Below is a small trained network, with its code and all its weights. Each question gives an input and a class and asks what happens when units are switched off, that is, made to give their printed mean instead of their output.

import numpy as np


def w(rows, s, z=0):
    codes = np.array(rows[::2]) - 128.0
    scale = np.full(codes.shape[1], s)
    scale[-1] = z or s
    return codes * scale


def norm(h):
    return h / np.sqrt((h * h).mean(-1, keepdims=True) + 1e-5)


def f(y):
    return y / 2 * (1 + np.tanh(0.7978845608 * (y + 0.044715 * y**3)))


def log_softmax(a):
    a = a - a.max(-1, keepdims=True)
    return a - np.log(np.exp(a).sum(-1, keepdims=True))


def net(x, mask):
    res = np.array(x, float).reshape(1, 2) / 4 @ E
    u = 0
    for l in range(3):
        y = f(norm(res) @ A[l][:, :-1].T + A[l][:, -1])
        res = res + np.where(mask[u : u + 9], y, B[l][:, -1]) @ B[l][:, :-1]
        u += 9
    return log_softmax(norm(res)[-1] @ U[:, :-1].T + U[:, -1])


A, B = {}, {}
E = w([
[122,152,190,254],'x0',
[51,142,15,210],'x1',
],0.011)
A[0] = w([
[119,129,128,214,135],'0.n0',
[160,129,173,88,1],'0.n1',
[118,146,132,119,118],'0.n2',
[136,118,155,123,110],'0.n3',
[155,134,252,131,251],'0.n4',
[144,112,156,145,71],'0.n5',
[136,130,126,155,97],'0.n6',
[113,120,133,114,121],'0.n7',
[156,135,128,123,109],'0.n8',
],0.03,0.0049)
B[0] = w([
[128,148,135,254,208],'0.n0',
[26,168,136,27,180],'0.n1',
[124,124,123,129,127],'0.n2',
[136,148,141,114,147],'0.n3',
[82,63,216,74,253],'0.n4',
[195,127,131,102,146],'0.n5',
[173,152,157,152,141],'0.n6',
[101,116,105,143,131],'0.n7',
[105,118,113,146,134],'0.n8',
],0.042,0.02)
A[1] = w([
[178,92,91,153,138],'1.n0',
[220,68,142,37,76],'1.n1',
[104,83,207,113,135],'1.n2',
[121,224,65,86,115],'1.n3',
[92,6,68,94,170],'1.n4',
[118,146,42,76,135],'1.n5',
[152,112,102,146,128],'1.n6',
[177,31,154,148,30],'1.n7',
[155,54,160,148,3],'1.n8',
],0.024,0.0033)
B[1] = w([
[81,158,121,83,149],'1.n0',
[43,135,64,2,168],'1.n1',
[132,43,78,164,251],'1.n2',
[211,161,155,151,163],'1.n3',
[156,144,91,42,246],'1.n4',
[236,140,184,170,194],'1.n5',
[73,174,136,73,141],'1.n6',
[180,123,150,178,147],'1.n7',
[187,115,138,167,148],'1.n8',
],0.038,0.013)
A[2] = w([
[107,212,18,181,41],'2.n0',
[178,2,80,163,77],'2.n1',
[141,81,62,133,112],'2.n2',
[128,72,37,121,2],'2.n3',
[220,201,81,120,183],'2.n4',
[128,140,169,99,157],'2.n5',
[220,138,83,150,150],'2.n6',
[118,180,100,139,141],'2.n7',
[232,119,98,198,93],'2.n8',
],0.025,0.002)
B[2] = w([
[32,194,39,115,214],'2.n0',
[200,164,142,242,159],'2.n1',
[157,88,74,144,120],'2.n2',
[142,74,96,125,129],'2.n3',
[202,233,198,204,223],'2.n4',
[96,127,100,91,175],'2.n5',
[144,153,49,75,201],'2.n6',
[130,150,61,156,157],'2.n7',
[41,102,104,4,246],'2.n8',
],0.036,0.012)
U = w([
[178,46,34,162,18],'0',
[145,80,103,151,2],'1',
[61,16,157,28,215],'2',
[103,6,191,248,131],'3',
[200,196,92,78,186],'4',
[25,187,32,203,175],'5',
],0.018,0.0081)

Each question gives the input, the list of numbers given to net, and the class t.
The units are the neurons (one row each of A and B). Each row of codes is followed by its name. A weight is (code - 128) times the scale printed after its matrix; where a second scale follows, it is the last column's (A, B and U).
mask holds one flag per neuron, layer by layer. A switched-off neuron (its flag False) gives its mean, the last column of its row in B, instead of its output. The means were averaged over made-up inputs and are rounded, as every weight is.
A unit's drop is (log p(t) with every unit on - log p(t) with that unit switched off) / (log p(t) with every unit on - log p(t) with every unit switched off).
most important unit: the unit with the biggest drop
k most important neurons: the k neurons with the biggest drops, biggest first
top k neurons in layer l: the k neurons of layer l with the biggest drops, biggest first
drop of u: that unit's drop, to one decimal
input [-7,-3], class 4: most important unit	0.n4
input [3,-2], class 3: 2 most important neurons	(1.n2 2.n1)
input [-4,7], class 4: 3 most important neurons	(0.n0 0.n4 0.n6)
input [-2,-1], class 4: 3 most important neurons	(0.n4 0.n0 1.n3)
input [-8,3], class 4: top 2 neurons in layer 0	(0.n0 0.n4)
input [-4,8], class 5: 2 most important neurons	(0.n1 0.n4)
input [7,3], class 5: top 2 neurons in layer 0	(0.n4 0.n0)
input [-6,-1], class 4: top 2 neurons in layer 0	(0.n4 0.n0)
input [-8,4], class 4: 2 most important neurons	(0.n0 0.n4)
input [5,7], class 5: drop of 0.n4	1.8
input [1,4], class 5: drop of 0.n4	1.4
input [3,7], class 5: drop of 0.n4	1.8
input [5,-3], class 3: drop of 1.n2	0.2
input [5,4], class 5: top neuron in layer 0	(0.n4)
